Below is a small trained network, with its code and all its weights. Each question gives an input and a target symbol and asks what happens when units are switched off, that is, made to give their printed mean instead of their output.

import numpy as np


def w(rows, s, z=0):
    codes = np.array(rows[::2]) - 128.0
    scale = np.full(codes.shape[1], s)
    scale[-1] = z or s
    return codes * scale


def norm(h):
    return h / np.sqrt((h * h).mean(-1, keepdims=True) + 1e-5)


def f(y):
    return y / 2 * (1 + np.tanh(0.7978845608 * (y + 0.044715 * y**3)))


def softmax(a):
    e = np.exp(a - a.max(-1, keepdims=True))
    return e / e.sum(-1, keepdims=True)


def log_softmax(a):
    a = a - a.max(-1, keepdims=True)
    return a - np.log(np.exp(a).sum(-1, keepdims=True))


def net(x, mask):
    ids = ['αεζλμξπστψ'.index(c) for c in x.split()]
    T = len(ids)
    res = E[ids] + P[:T]
    u = 0
    for l in range(2):
        r = norm(res)
        for j in range(3):
            rows = slice(2 * j, 2 * j + 2)
            q, k, v = (r @ M[l][rows].T for M in (Q, K, V))
            z = softmax(np.where(np.tri(T) > 0, q @ k.T / 2**0.5, -1e9)) @ v
            o = O[l][rows]
            res = res + np.where(mask[u + j], z, o[:, -1]) @ o[:, :-1]
        u += 3
        y = f(norm(res) @ A[l][:, :-1].T + A[l][:, -1])
        res = res + np.where(mask[u : u + 8], y, B[l][:, -1]) @ B[l][:, :-1]
        u += 8
    return log_softmax(norm(res)[-1] @ U[:, :-1].T + U[:, -1])


Q, K, V, O, A, B = {}, {}, {}, {}, {}, {}
E = w([
[126,122,122,156],'α',
[133,146,116,153],'ε',
[150,68,82,4],'ζ',
[135,98,158,60],'λ',
[136,148,116,154],'μ',
[120,92,140,95],'ξ',
[128,125,122,160],'π',
[147,144,152,135],'σ',
[242,94,128,115],'τ',
[133,147,115,154],'ψ',
],0.012)
P = w([
[138,52,95,109],'0',
[53,253,127,111],'1',
[73,211,120,146],'2',
[81,208,118,158],'3',
[92,147,132,185],'4',
[86,143,125,176],'5',
[86,139,128,167],'6',
[87,133,125,161],'7',
[100,127,134,155],'8',
],0.003)
Q[0] = w([
[84,194,124,178],'L0H1',
[147,152,139,163],'L0H1',
[164,156,142,163],'L0H2',
[161,65,206,6],'L0H2',
[117,224,2,156],'L0H3',
[126,165,81,25],'L0H3',
],0.0059)
K[0] = w([
[148,69,182,181],'L0H1',
[159,47,141,65],'L0H1',
[140,82,56,80],'L0H2',
[69,255,236,83],'L0H2',
[198,74,123,158],'L0H3',
[108,88,155,35],'L0H3',
],0.0054)
V[0] = w([
[32,150,33,107],'L0H1',
[74,166,107,14],'L0H1',
[74,131,179,81],'L0H2',
[145,240,114,83],'L0H2',
[209,201,190,132],'L0H3',
[254,206,169,121],'L0H3',
],0.0047)
O[0] = w([
[109,154,37,124,70],'L0H1',
[131,142,92,109,5],'L0H1',
[175,165,153,2,35],'L0H2',
[87,163,157,81,73],'L0H2',
[68,89,130,55,175],'L0H3',
[57,85,113,97,181],'L0H3',
],0.0043,0.0015)
A[0] = w([
[99,113,145,132,35],'L0N1',
[184,85,219,125,254],'L0N2',
[153,220,231,148,132],'L0N3',
[103,218,157,114,161],'L0N4',
[133,33,161,188,187],'L0N5',
[158,108,83,121,88],'L0N6',
[136,169,254,90,143],'L0N7',
[123,82,102,124,132],'L0N8',
],0.0055,0.0021)
B[0] = w([
[140,118,154,67,105],'L0N1',
[60,228,127,242,253],'L0N2',
[10,46,140,136,196],'L0N3',
[131,2,141,224,162],'L0N4',
[28,209,107,184,252],'L0N5',
[109,177,135,43,113],'L0N6',
[15,160,85,250,200],'L0N7',
[93,162,116,125,135],'L0N8',
],0.0036,0.0024)
Q[1] = w([
[147,60,206,24],'L1H1',
[103,84,176,31],'L1H1',
[229,89,131,118],'L1H2',
[129,60,171,116],'L1H2',
[178,160,133,163],'L1H3',
[110,107,251,3],'L1H3',
],0.005)
K[1] = w([
[84,142,95,139],'L1H1',
[58,176,57,122],'L1H1',
[27,162,153,111],'L1H2',
[128,163,95,98],'L1H2',
[138,1,132,135],'L1H3',
[63,164,97,168],'L1H3',
],0.0074)
V[1] = w([
[97,164,107,76],'L1H1',
[254,160,128,144],'L1H1',
[69,176,49,75],'L1H2',
[169,171,104,116],'L1H2',
[136,77,200,103],'L1H3',
[139,34,153,150],'L1H3',
],0.0045)
O[1] = w([
[93,38,100,222,8],'L1H1',
[169,99,108,98,77],'L1H1',
[2,11,46,121,48],'L1H2',
[123,111,101,148,67],'L1H2',
[237,129,195,186,14],'L1H3',
[124,84,153,137,145],'L1H3',
],0.0043,0.0011)
A[1] = w([
[115,142,135,171,19],'L1N1',
[237,148,49,84,206],'L1N2',
[95,87,149,155,204],'L1N3',
[66,183,159,3,208],'L1N4',
[70,37,104,221,128],'L1N5',
[119,102,147,11,149],'L1N6',
[108,76,10,147,125],'L1N7',
[176,202,233,170,249],'L1N8',
],0.0056,0.0014)
B[1] = w([
[84,56,133,196,156],'L1N1',
[46,105,239,118,160],'L1N2',
[176,83,122,132,181],'L1N3',
[198,153,91,231,165],'L1N4',
[139,72,119,97,255],'L1N5',
[113,46,65,246,132],'L1N6',
[141,182,171,2,163],'L1N7',
[185,58,167,16,234],'L1N8',
],0.0036,0.0032)
U = w([
[178,188,129,190,145],'α',
[103,156,108,130,76],'ε',
[117,46,66,59,187],'ζ',
[167,4,129,158,66],'λ',
[85,144,105,126,67],'μ',
[75,205,156,47,152],'ξ',
[172,176,125,187,115],'π',
[14,35,254,125,106],'σ',
[174,140,237,91,254],'τ',
[98,153,105,124,71],'ψ',
],0.0075,0.0034)

Each question gives the input, a string of symbols that net reads in full, and the target symbol t.
The units are the heads (2 rows each of Q, K, V and O) and the neurons (one row each of A and B). Each row of codes is followed by its name. A weight is (code - 128) times the scale printed after its matrix; where a second scale follows, it is the last column's (O, A, B and U).
mask holds one flag per unit, layer by layer, with each layer's heads first. A switched-off unit (its flag False) gives its mean, the last column of its rows in O or B, instead of its output. The means were averaged over made-up inputs and are rounded, as every weight is.
A unit's drop is (log p(t) with every unit on - log p(t) with that unit switched off) / (log p(t) with every unit on - log p(t) with every unit switched off).
The circuit of an input: a set's keep is (log p(t) with only the set's units on - log p(t) with every unit switched off) / (log p(t) with every unit on - log p(t) with every unit switched off). Starting from the 12 units with the biggest drops (on a tie, the unit counted first), units are removed one at a time, each time the one whose removal leaves the highest keep (on an exact tie, the one counted first), for as long as the keep stays at least 0.8.
circuit, biggest first: the units of the circuit, biggest drop first
k most important neurons: the k neurons with the biggest drops, biggest first
top k neurons in layer l: the k neurons of layer l with the biggest drops, biggest first
input σ τ ψ τ μ τ ζ μ μ, target σ: circuit, biggest first : [L0H1, L0H3]
input ξ ε ξ λ π π μ μ, target ξ: 3 most important neurons : [L0N7, L0N2, L1N7]
input σ ψ ξ π μ τ ξ ψ, target σ: 4 most important neurons : [L1N4, L0N2, L0N7, L1N6]
input σ ε τ π τ σ ε, target σ: 3 most important neurons : [L1N8, L0N2, L0N5]
input λ ζ ξ π μ, target λ: 2 most important neurons : [L0N5, L0N2]
input ζ μ ζ α, target ζ: 2 most important neurons : [L0N2, L1N7]
input τ τ ε ζ ζ ψ, target τ: 4 most important neurons : [L0N7, L0N3, L1N8, L1N6]
input λ ξ ψ λ α ε, target λ: top 3 neurons in layer 0 : [L0N5, L0N2, L0N7]
input τ σ π π, target τ: 3 most important neurons : [L1N8, L0N7, L0N2]
input ξ ζ α ε, target ξ: 2 most important neurons : [L0N2, L1N7]
input ζ σ λ μ ε π ε μ ψ, target ζ: 2 most important neurons : [L0N2, L1N5]
input ζ σ σ, target σ: 2 most important neurons : [L0N4, L0N5]
input σ σ ξ τ ε α μ ζ μ, target σ: top 2 neurons in layer 1 : [L1N4, L1N6]
input τ π π ε ε, target τ: top 3 neurons in layer 1 : [L1N8, L1N4, L1N6]
input σ ε τ α, target σ: top 2 neurons in layer 1 : [L1N8, L1N4]
input ξ π ε, target ξ: top 2 neurons in layer 1 : [L1N2, L1N7]
input ξ τ μ, target ξ: top 2 neurons in layer 0 : [L0N2, L0N4]
input ζ σ μ ξ ψ, target ζ: top 2 neurons in layer 1 : [L1N5, L1N7]
input ξ σ π, target ξ: top 3 neurons in layer 0 : [L0N2, L0N7, L0N3]
input ε τ μ σ, target σ: top 2 neurons in layer 0 : [L0N4, L0N3]
